Below is a small trained network, with its code and all its weights. Each question gives an input and a class and asks what happens when units are switched off, that is, made to give their printed mean instead of their output.

import numpy as np


def w(rows, s, z=0):
    codes = np.array(rows[::2]) - 128.0
    scale = np.full(codes.shape[1], s)
    scale[-1] = z or s
    return codes * scale


def f(y):
    return np.maximum(y, 0)


def log_softmax(a):
    a = a - a.max(-1, keepdims=True)
    return a - np.log(np.exp(a).sum(-1, keepdims=True))


def net(x, mask):
    res = np.array(x, float).reshape(1, 4) / 4 @ E
    y = f(res @ A[0][:, :-1].T + A[0][:, -1])
    res = res + np.where(mask, y, B[0][:, -1]) @ B[0][:, :-1]
    return log_softmax(res[-1] @ U[:, :-1].T + U[:, -1])


A, B = {}, {}
E = w([
[163,127,31,63],'x0',
[196,2,101,181],'x1',
[223,139,146,76],'x2',
[87,69,146,36],'x3',
],0.0089)
A[0] = w([
[31,171,144,116,135],'neuron 0',
[135,83,165,189,165],'neuron 1',
[57,152,149,137,132],'neuron 2',
[167,53,74,144,190],'neuron 3',
[182,70,111,84,165],'neuron 4',
[131,195,133,60,247],'neuron 5',
[87,164,75,138,178],'neuron 6',
[88,149,191,82,254],'neuron 7',
[171,94,140,177,198],'neuron 8',
[182,79,114,72,216],'neuron 9',
[164,183,59,122,168],'neuron 10',
[158,83,95,124,155],'neuron 11',
[141,94,76,155,224],'neuron 12',
[143,138,154,215,197],'neuron 13',
[55,189,117,121,175],'neuron 14',
[125,126,206,203,205],'neuron 15',
[163,76,65,136,170],'neuron 16',
[163,190,102,155,162],'neuron 17',
[178,194,77,142,175],'neuron 18',
[2,127,197,147,202],'neuron 19',
],0.012,0.0045)
B[0] = w([
[125,72,61,89,206],'neuron 0',
[188,107,142,192,219],'neuron 1',
[118,92,71,111,187],'neuron 2',
[80,93,141,183,251],'neuron 3',
[84,44,197,125,216],'neuron 4',
[154,149,152,2,221],'neuron 5',
[65,161,78,105,184],'neuron 6',
[175,109,103,64,216],'neuron 7',
[156,132,180,204,219],'neuron 8',
[119,66,226,112,225],'neuron 9',
[69,170,183,113,194],'neuron 10',
[61,78,177,173,198],'neuron 11',
[77,111,122,205,221],'neuron 12',
[187,172,95,191,223],'neuron 13',
[58,102,90,59,207],'neuron 14',
[255,156,57,165,236],'neuron 15',
[96,102,140,169,225],'neuron 16',
[108,197,140,152,186],'neuron 17',
[81,214,180,111,196],'neuron 18',
[165,71,45,108,255],'neuron 19',
],0.0086,0.0094)
U = w([
[181,226,110,148,152],'0',
[89,170,216,187,2],'1',
[70,197,169,86,106],'2',
[153,58,193,69,115],'3',
[53,1,198,160,98],'4',
[37,168,70,196,127],'5',
[236,104,120,231,175],'6',
[129,49,13,78,188],'7',
],0.0088,0.0019)

Each question gives the input, the list of numbers given to net, and the class t.
The units are the neurons (one row each of A and B). Each row of codes is followed by its name. A weight is (code - 128) times the scale printed after its matrix; where a second scale follows, it is the last column's (A, B and U).
mask holds one flag per neuron, in row order. A switched-off neuron (its flag False) gives its mean, the last column of its row in B, instead of its output. The means were averaged over made-up inputs and are rounded, as every weight is.
A unit's drop is (log p(t) with every unit on - log p(t) with that unit switched off) / (log p(t) with every unit on - log p(t) with every unit switched off).
The circuit of an input: a set's keep is (log p(t) with only the set's units on - log p(t) with every unit switched off) / (log p(t) with every unit on - log p(t) with every unit switched off). Starting from the 12 units with the biggest drops (on a tie, the unit counted first), units are removed one at a time, each time the one whose removal leaves the highest keep (on an exact tie, the one counted first), for as long as the keep stays at least 0.8.
units of the circuit, in order: the units of the circuit, biggest drop first
k most important neurons: the k neurons with the biggest drops, biggest first
drop of u: that unit's drop, to one decimal
input [7,-4,7,3], class 3: units of the circuit, in order	(neuron 9)
input [7,-1,8,-1], class 4: units of the circuit, in order	(neuron 4; neuron 9)
input [7,-8,-6,-5], class 2: 3 most important neurons	(neuron 18; neuron 10; neuron 5)
input [0,2,8,-2], class 4: units of the circuit, in order	(neuron 4; neuron 15)
input [-8,2,-7,2], class 6: 2 most important neurons	(neuron 15; neuron 1)
input [-2,-7,1,-6], class 2: units of the circuit, in order	(neuron 14; neuron 5)
input [8,-8,7,6], class 3: 2 most important neurons	(neuron 9; neuron 7)
input [6,-7,3,6], class 3: 4 most important neurons	(neuron 5; neuron 9; neuron 7; neuron 19)
input [-2,-6,3,-8], class 0: drop of neuron 4	0.2
input [5,3,-5,-4], class 5: drop of neuron 9	0.2
input [3,-7,4,2], class 2: drop of neuron 19	0.2
